Below is a small trained network, with its code and all its weights. Each question gives an input and a target symbol and asks what happens when units are switched off, that is, made to give their printed mean instead of their output.

import numpy as np


def w(rows, s, z=0):
    codes = np.array(rows[::2]) - 128.0
    scale = np.full(codes.shape[1], s)
    scale[-1] = z or s
    return codes * scale


def f(y):
    return y / 2 * (1 + np.tanh(0.7978845608 * (y + 0.044715 * y**3)))


def softmax(a):
    e = np.exp(a - a.max(-1, keepdims=True))
    return e / e.sum(-1, keepdims=True)


def log_softmax(a):
    a = a - a.max(-1, keepdims=True)
    return a - np.log(np.exp(a).sum(-1, keepdims=True))


def net(x, mask):
    ids = ['ΔΘΠΨαβγεμξστφω'.index(c) for c in x.split()]
    T = len(ids)
    res = E[ids] + P[:T]
    u = 0
    for l in range(2):
        r = res
        for j in range(2):
            rows = slice(3 * j, 3 * j + 3)
            q, k, v = (r @ M[l][rows].T for M in (Q, K, V))
            z = softmax(np.where(np.tri(T) > 0, q @ k.T / 3**0.5, -1e9)) @ v
            o = O[l][rows]
            res = res + np.where(mask[u + j], z, o[:, -1]) @ o[:, :-1]
        u += 2
        y = f(res @ A[l][:, :-1].T + A[l][:, -1])
        res = res + np.where(mask[u : u + 12], y, B[l][:, -1]) @ B[l][:, :-1]
        u += 12
    return log_softmax(res[-1] @ U[:, :-1].T + U[:, -1])


Q, K, V, O, A, B = {}, {}, {}, {}, {}, {}
E = w([
[169,161,57,148,115,198,145],'Δ',
[190,150,78,106,124,149,98],'Θ',
[141,195,152,102,71,224,83],'Π',
[197,82,79,128,181,164,135],'Ψ',
[154,159,131,73,144,166,161],'α',
[180,123,152,166,107,129,171],'β',
[161,121,52,180,55,95,100],'γ',
[116,99,183,97,165,179,237],'ε',
[185,29,189,56,166,135,82],'μ',
[71,54,206,81,116,241,137],'ξ',
[96,126,209,156,12,115,153],'σ',
[138,170,160,47,100,68,151],'τ',
[68,150,43,31,119,104,148],'φ',
[43,47,102,126,35,88,62],'ω',
],0.012)
P = w([
[198,124,122,149,80,199,96],'0',
[166,15,82,79,2,206,174],'1',
[149,177,144,140,156,124,117],'2',
[142,2,133,35,36,147,209],'3',
[85,179,151,116,202,54,136],'4',
[144,58,184,11,78,102,182],'5',
[73,196,155,121,224,64,137],'6',
],0.0065)
Q[0] = w([
[76,218,146,209,252,128,81],'L0H0',
[125,187,124,242,161,59,88],'L0H0',
[52,76,89,48,2,78,204],'L0H0',
[97,26,167,81,117,122,105],'L0H1',
[109,238,115,191,159,124,119],'L0H1',
[200,66,138,62,50,175,112],'L0H1',
],0.0097)
K[0] = w([
[218,172,65,196,160,192,104],'L0H0',
[215,100,68,197,88,164,87],'L0H0',
[2,102,117,97,106,35,96],'L0H0',
[204,53,203,53,37,129,116],'L0H1',
[93,197,31,186,182,176,177],'L0H1',
[151,138,240,90,133,64,78],'L0H1',
],0.0092)
V[0] = w([
[253,156,127,123,121,173,133],'L0H0',
[11,122,164,140,193,238,116],'L0H0',
[104,188,73,134,73,79,162],'L0H0',
[149,196,93,176,107,144,175],'L0H1',
[111,150,177,133,128,116,96],'L0H1',
[86,190,79,150,164,182,148],'L0H1',
],0.0066)
O[0] = w([
[248,233,157,166,128,138,132,251],'L0H0',
[2,124,159,138,212,204,69,67],'L0H0',
[119,119,16,79,55,110,157,76],'L0H0',
[75,148,66,126,133,158,177,72],'L0H1',
[126,165,172,95,107,149,94,72],'L0H1',
[95,198,52,196,119,112,174,10],'L0H1',
],0.0056,0.0025)
A[0] = w([
[160,187,195,170,128,67,86,97],'L0N0',
[60,110,158,158,135,158,216,112],'L0N1',
[131,30,165,137,128,131,152,42],'L0N2',
[151,64,94,121,152,194,52,68],'L0N3',
[166,89,166,141,72,245,209,65],'L0N4',
[120,83,111,71,82,74,187,3],'L0N5',
[146,167,32,176,177,72,160,129],'L0N6',
[120,137,149,207,68,48,165,140],'L0N7',
[108,176,134,206,132,169,217,133],'L0N8',
[136,227,109,90,110,111,133,127],'L0N9',
[109,193,145,149,172,90,62,122],'L0N10',
[179,172,114,111,254,71,144,201],'L0N11',
],0.0078,0.0059)
B[0] = w([
[62,93,95,63,38,111,107,146],'L0N0',
[160,104,145,75,111,73,156,141],'L0N1',
[114,215,59,93,95,122,115,173],'L0N2',
[80,129,106,67,63,125,210,152],'L0N3',
[194,87,109,75,76,60,115,238],'L0N4',
[42,204,58,145,198,58,109,148],'L0N5',
[126,54,65,195,128,113,116,179],'L0N6',
[148,163,209,167,36,89,51,157],'L0N7',
[21,163,169,178,116,130,196,166],'L0N8',
[131,222,86,97,96,168,122,192],'L0N9',
[150,222,37,130,34,51,89,125],'L0N10',
[255,147,113,114,146,94,172,253],'L0N11',
],0.0072,0.0043)
Q[1] = w([
[185,183,158,142,147,110,126],'L1H0',
[57,198,141,210,169,115,98],'L1H0',
[102,157,50,86,76,87,157],'L1H0',
[220,115,113,67,91,119,192],'L1H1',
[113,134,146,141,250,147,76],'L1H1',
[107,32,149,89,140,151,134],'L1H1',
],0.012)
K[1] = w([
[216,132,133,141,153,119,161],'L1H0',
[157,122,99,148,100,237,137],'L1H0',
[70,219,53,145,135,83,83],'L1H0',
[132,155,117,137,173,7,171],'L1H1',
[196,54,113,103,123,225,163],'L1H1',
[100,30,168,87,129,79,119],'L1H1',
],0.011)
V[1] = w([
[178,162,208,96,122,131,254],'L1H0',
[126,238,120,87,174,59,111],'L1H0',
[102,190,181,177,27,97,181],'L1H0',
[63,37,210,104,111,61,162],'L1H1',
[185,110,129,208,160,55,184],'L1H1',
[98,137,162,200,33,80,25],'L1H1',
],0.0075)
O[1] = w([
[162,170,222,178,116,179,192,254],'L1H0',
[210,158,89,43,14,144,164,144],'L1H0',
[69,229,191,165,75,32,166,159],'L1H0',
[87,36,157,91,139,42,171,73],'L1H1',
[162,136,130,254,117,91,144,158],'L1H1',
[82,167,181,119,108,27,55,104],'L1H1',
],0.0074,0.0064)
A[1] = w([
[36,140,165,194,162,154,71,90],'L1N0',
[96,217,80,138,97,138,87,145],'L1N1',
[108,64,47,244,178,125,126,129],'L1N2',
[174,127,24,143,65,99,39,173],'L1N3',
[143,129,129,68,33,113,62,118],'L1N4',
[135,48,134,185,40,130,25,139],'L1N5',
[111,192,144,148,134,165,254,162],'L1N6',
[66,103,123,110,186,99,70,8],'L1N7',
[23,48,145,65,154,185,125,123],'L1N8',
[207,160,51,150,136,186,144,55],'L1N9',
[58,167,30,116,90,117,15,88],'L1N10',
[147,136,101,77,194,222,163,253],'L1N11',
],0.0072,0.0061)
B[1] = w([
[157,132,14,8,90,79,171,133],'L1N0',
[83,122,203,84,159,142,189,184],'L1N1',
[109,185,74,171,149,230,248,141],'L1N2',
[88,210,177,127,225,85,181,192],'L1N3',
[133,179,28,143,166,180,196,189],'L1N4',
[155,70,116,38,245,183,157,160],'L1N5',
[69,2,95,151,50,115,101,241],'L1N6',
[217,157,118,169,18,138,217,149],'L1N7',
[145,186,92,255,179,72,83,198],'L1N8',
[102,133,113,72,139,35,40,253],'L1N9',
[203,39,208,151,103,143,147,160],'L1N10',
[73,114,102,102,129,234,63,248],'L1N11',
],0.0065,0.014)
U = w([
[35,174,97,207,123,162,175,87],'Δ',
[175,216,131,141,163,108,25,98],'Θ',
[73,187,198,112,126,216,147,61],'Π',
[205,144,78,208,157,186,155,51],'Ψ',
[104,84,98,124,25,148,12,145],'α',
[198,126,186,225,78,125,102,189],'β',
[177,174,185,184,208,156,190,213],'γ',
[88,78,151,159,123,191,213,121],'ε',
[253,79,215,72,178,162,108,90],'μ',
[32,99,185,192,218,147,52,238],'ξ',
[42,113,227,66,105,78,87,206],'σ',
[209,165,95,102,64,165,249,7],'τ',
[67,128,55,45,200,176,198,4],'φ',
[170,66,60,152,152,49,117,119],'ω',
],0.0051,0.0034)

Each question gives the input, a string of symbols that net reads in full, and the target symbol t.
The units are the heads (3 rows each of Q, K, V and O) and the neurons (one row each of A and B). Each row of codes is followed by its name. A weight is (code - 128) times the scale printed after its matrix; where a second scale follows, it is the last column's (O, A, B and U).
mask holds one flag per unit, layer by layer, with each layer's heads first. A switched-off unit (its flag False) gives its mean, the last column of its rows in O or B, instead of its output. The means were averaged over made-up inputs and are rounded, as every weight is.
A unit's drop is (log p(t) with every unit on - log p(t) with that unit switched off) / (log p(t) with every unit on - log p(t) with every unit switched off).
The circuit of an input: a set's keep is (log p(t) with only the set's units on - log p(t) with every unit switched off) / (log p(t) with every unit on - log p(t) with every unit switched off). Starting from the 12 units with the biggest drops (on a tie, the unit counted first), units are removed one at a time, each time the one whose removal leaves the highest keep (on an exact tie, the one counted first), for as long as the keep stays at least 0.8.
units of the circuit, in order: the units of the circuit, biggest drop first
unit that matters most: the unit with the biggest drop
k most important neurons: the k neurons with the biggest drops, biggest first
top k neurons in layer l: the k neurons of layer l with the biggest drops, biggest first
which heads matter: for each layer, one digit per head in row order, 1 if its drop is at least 0.15 and else 0, layers parted by /
input Π α τ ξ, target τ: unit that matters most	L0N2
input σ Θ ξ, target ξ: which heads matter	10 / 01
input α Π Ψ Ψ ξ γ, target ξ: units of the circuit, in order	(L0H0, L1H0)
input Θ α α ω α σ, target ω: which heads matter	10 / 11
input Π ε σ β, target σ: which heads matter	00 / 11
input ξ α Ψ Θ Δ μ, target μ: which heads matter	10 / 10
input γ α Δ τ γ Π Π, target Π: which heads matter	00 / 01
input Δ φ α σ ξ α, target σ: 4 most important neurons	(L0N4, L0N7, L0N5, L1N4)
input Θ σ μ α Θ ξ, target ξ: 2 most important neurons	(L1N8, L0N11)
input γ γ ω α σ μ, target σ: which heads matter	01 / 11
input α Ψ Ψ γ ε α, target ε: 2 most important neurons	(L0N1, L1N6)
input μ σ μ Θ, target σ: which heads matter	10 / 11
input Θ ξ τ α α Θ, target α: which heads matter	00 / 11
input σ Θ Θ φ ω α, target ω: 3 most important neurons	(L1N8, L0N11, L0N9)
input α ε β μ σ Ψ μ, target μ: units of the circuit, in order	(L0N11, L1H0, L0H1)
input Δ μ Ψ γ σ, target σ: which heads matter	00 / 01
input ξ ε ω φ τ ε, target φ: top 2 neurons in layer 0	(L0N5, L0N11)
input Ψ β φ α Θ μ Ψ, target Ψ: which heads matter	00 / 01
input σ τ γ Θ, target τ: units of the circuit, in order	(L0N5, L0H0, L1H0)
input ξ Θ Ψ σ μ β, target σ: units of the circuit, in order	(L0N5, L1H1, L0H0)
input α μ β α ξ ε, target ξ: unit that matters most	L0H0
input γ γ Δ ω γ γ ω, target ω: which heads matter	10 / 11
input φ Θ ξ Θ ξ Δ, target ξ: units of the circuit, in order	(L0H0, L1H0, L0N11)
input ξ Θ ω σ σ ξ, target σ: 2 most important neurons	(L0N7, L0N1)
input σ β τ α Δ, target Δ: 4 most important neurons	(L0N6, L0N8, L1N2, L1N6)
input σ φ φ α, target φ: unit that matters most	L0H0
input τ φ Π μ, target φ: 2 most important neurons	(L0N2, L0N5)
input σ Ψ β γ, target γ: most important neuron	(L1N6)
